Here is a tiny trained network, its code and every weight. The questions are about switching its units off for an input and a class, where a switched-off unit gives its printed mean instead of its output.

import numpy as np


def w(rows, s, z=0):
    codes = np.array(rows[::2]) - 128.0
    scale = np.full(codes.shape[1], s)
    scale[-1] = z or s
    return codes * scale


def f(y):
    return np.maximum(y, 0)


def log_softmax(a):
    a = a - a.max(-1, keepdims=True)
    return a - np.log(np.exp(a).sum(-1, keepdims=True))


def net(x, mask):
    res = np.array(x, float).reshape(1, 6) / 4 @ E
    y = f(res @ A[0][:, :-1].T + A[0][:, -1])
    res = res + np.where(mask, y, B[0][:, -1]) @ B[0][:, :-1]
    return log_softmax(res[-1] @ U[:, :-1].T + U[:, -1])


A, B = {}, {}
E = w([
[95,102,200,241,141,175],'x0',
[118,128,121,130,135,122],'x1',
[138,128,136,125,120,134],'x2',
[101,2,85,132,85,129],'x3',
[86,162,138,173,16,72],'x4',
[110,129,115,132,141,117],'x5',
],0.0099)
A[0] = w([
[113,233,143,153,95,102,125],'neuron 0',
[88,67,109,150,13,79,16],'neuron 1',
[119,152,115,105,75,73,126],'neuron 2',
[130,141,124,155,90,92,129],'neuron 3',
[101,131,169,207,109,123,72],'neuron 4',
[147,144,138,130,166,134,130],'neuron 5',
[153,127,128,110,168,148,185],'neuron 6',
[152,216,96,74,132,114,193],'neuron 7',
[107,114,136,107,86,110,94],'neuron 8',
[134,141,98,20,134,107,255],'neuron 9',
[136,10,123,84,181,166,140],'neuron 10',
[129,180,172,78,223,176,218],'neuron 11',
[147,128,132,101,171,154,193],'neuron 12',
[140,112,107,121,129,110,127],'neuron 13',
[118,163,143,83,133,113,172],'neuron 14',
[168,142,115,151,161,157,122],'neuron 15',
[127,91,123,129,161,141,124],'neuron 16',
[128,45,82,47,84,96,133],'neuron 17',
[129,144,130,134,121,127,111],'neuron 18',
[109,102,148,141,128,135,102],'neuron 19',
[130,187,182,192,168,143,126],'neuron 20',
[118,155,100,103,81,105,135],'neuron 21',
[132,134,109,126,125,128,155],'neuron 22',
[119,140,145,141,117,146,99],'neuron 23',
[110,160,106,98,67,93,126],'neuron 24',
[107,208,141,147,89,101,126],'neuron 25',
[134,88,173,208,214,190,127],'neuron 26',
[137,141,118,98,146,153,157],'neuron 27',
[142,199,138,139,149,129,218],'neuron 28',
[93,138,168,237,88,131,39],'neuron 29',
[114,11,133,202,119,148,42],'neuron 30',
],0.014,0.0042)
B[0] = w([
[213,132,128,144,32,141,212],'neuron 0',
[10,135,180,125,221,40,219],'neuron 1',
[89,153,196,93,91,128,185],'neuron 2',
[105,125,144,160,104,55,169],'neuron 3',
[162,125,37,183,150,96,201],'neuron 4',
[101,160,120,123,160,129,165],'neuron 5',
[113,130,95,113,182,119,183],'neuron 6',
[226,130,182,109,180,72,226],'neuron 7',
[88,136,148,115,134,111,155],'neuron 8',
[182,83,72,62,126,23,244],'neuron 9',
[216,19,63,114,61,194,225],'neuron 10',
[63,188,112,99,242,83,248],'neuron 11',
[113,133,91,111,188,117,189],'neuron 12',
[114,108,108,124,113,125,150],'neuron 13',
[172,139,156,118,149,103,175],'neuron 14',
[103,156,134,124,163,143,165],'neuron 15',
[152,107,127,113,108,165,162],'neuron 16',
[10,76,42,115,85,162,227],'neuron 17',
[136,126,128,134,115,130,138],'neuron 18',
[152,125,143,144,155,130,153],'neuron 19',
[46,199,58,153,105,161,220],'neuron 20',
[103,140,190,99,100,139,176],'neuron 21',
[129,119,131,114,116,121,144],'neuron 22',
[125,135,109,145,126,122,147],'neuron 23',
[99,149,208,98,92,147,186],'neuron 24',
[195,125,134,144,41,120,198],'neuron 25',
[103,208,225,106,154,252,241],'neuron 26',
[137,120,109,124,158,107,168],'neuron 27',
[154,247,145,155,121,107,206],'neuron 28',
[179,101,36,222,180,74,224],'neuron 29',
[239,82,225,112,205,125,216],'neuron 30',
],0.035,0.013)
U = w([
[146,133,139,153,222,21,207],'0',
[64,228,134,159,147,168,254],'1',
[124,83,47,101,79,132,147],'2',
[174,102,200,144,142,191,76],'3',
[170,182,205,120,37,79,184],'4',
[144,183,81,255,64,103,22],'5',
[21,123,183,118,101,85,2],'6',
],0.0074,0.00076)

Each question gives the input, the list of numbers given to net, and the class t.
The units are the neurons (one row each of A and B). Each row of codes is followed by its name. A weight is (code - 128) times the scale printed after its matrix; where a second scale follows, it is the last column's (A, B and U).
mask holds one flag per neuron, in row order. A switched-off neuron (its flag False) gives its mean, the last column of its row in B, instead of its output. The means were averaged over made-up inputs and are rounded, as every weight is.
A unit's drop is (log p(t) with every unit on - log p(t) with that unit switched off) / (log p(t) with every unit on - log p(t) with every unit switched off).
The circuit of an input: a set's keep is (log p(t) with only the set's units on - log p(t) with every unit switched off) / (log p(t) with every unit on - log p(t) with every unit switched off). Starting from the 12 units with the biggest drops (on a tie, the unit counted first), units are removed one at a time, each time the one whose removal leaves the highest keep (on an exact tie, the one counted first), for as long as the keep stays at least 0.8.
circuit, biggest first: the units of the circuit, biggest drop first
most important unit: the unit with the biggest drop
k most important neurons: the k neurons with the biggest drops, biggest first
drop of u: that unit's drop, to one decimal
input [8,4,-4,-6,1,-7], class 5: most important unit => neuron 29
input [7,4,-4,3,0,3], class 3: 2 most important neurons => neuron 26; neuron 11
input [0,-5,5,8,-5,2], class 2: 2 most important neurons => neuron 17; neuron 10
input [-2,7,-3,1,0,-6], class 2: 2 most important neurons => neuron 1; neuron 11
input [-7,-2,3,1,-7,2], class 2: 3 most important neurons => neuron 10; neuron 17; neuron 1
input [-1,-2,2,1,1,-3], class 6: 2 most important neurons => neuron 10; neuron 29
input [5,7,6,-7,1,-7], class 5: 2 most important neurons => neuron 0; neuron 29
input [0,8,-4,7,5,-7], class 6: 2 most important neurons => neuron 17; neuron 7
input [7,2,5,-2,1,-2], class 5: 2 most important neurons => neuron 29; neuron 4
input [1,1,5,-7,1,8], class 5: 2 most important neurons => neuron 0; neuron 20
input [-8,8,-3,5,0,-3], class 2: 2 most important neurons => neuron 9; neuron 10
input [-5,0,-7,1,-8,3], class 2: 3 most important neurons => neuron 10; neuron 17; neuron 1
input [-1,7,-8,-7,1,6], class 4: drop of neuron 0 => 0.3
input [6,0,5,-1,0,-8], class 1: circuit, biggest first => neuron 26
input [7,-2,7,-1,-4,2], class 1: drop of neuron 26 => 0.1
input [0,3,1,-6,1,3], class 4: drop of neuron 0 => 0.2
input [-5,2,1,7,0,3], class 2: drop of neuron 10 => 0.5
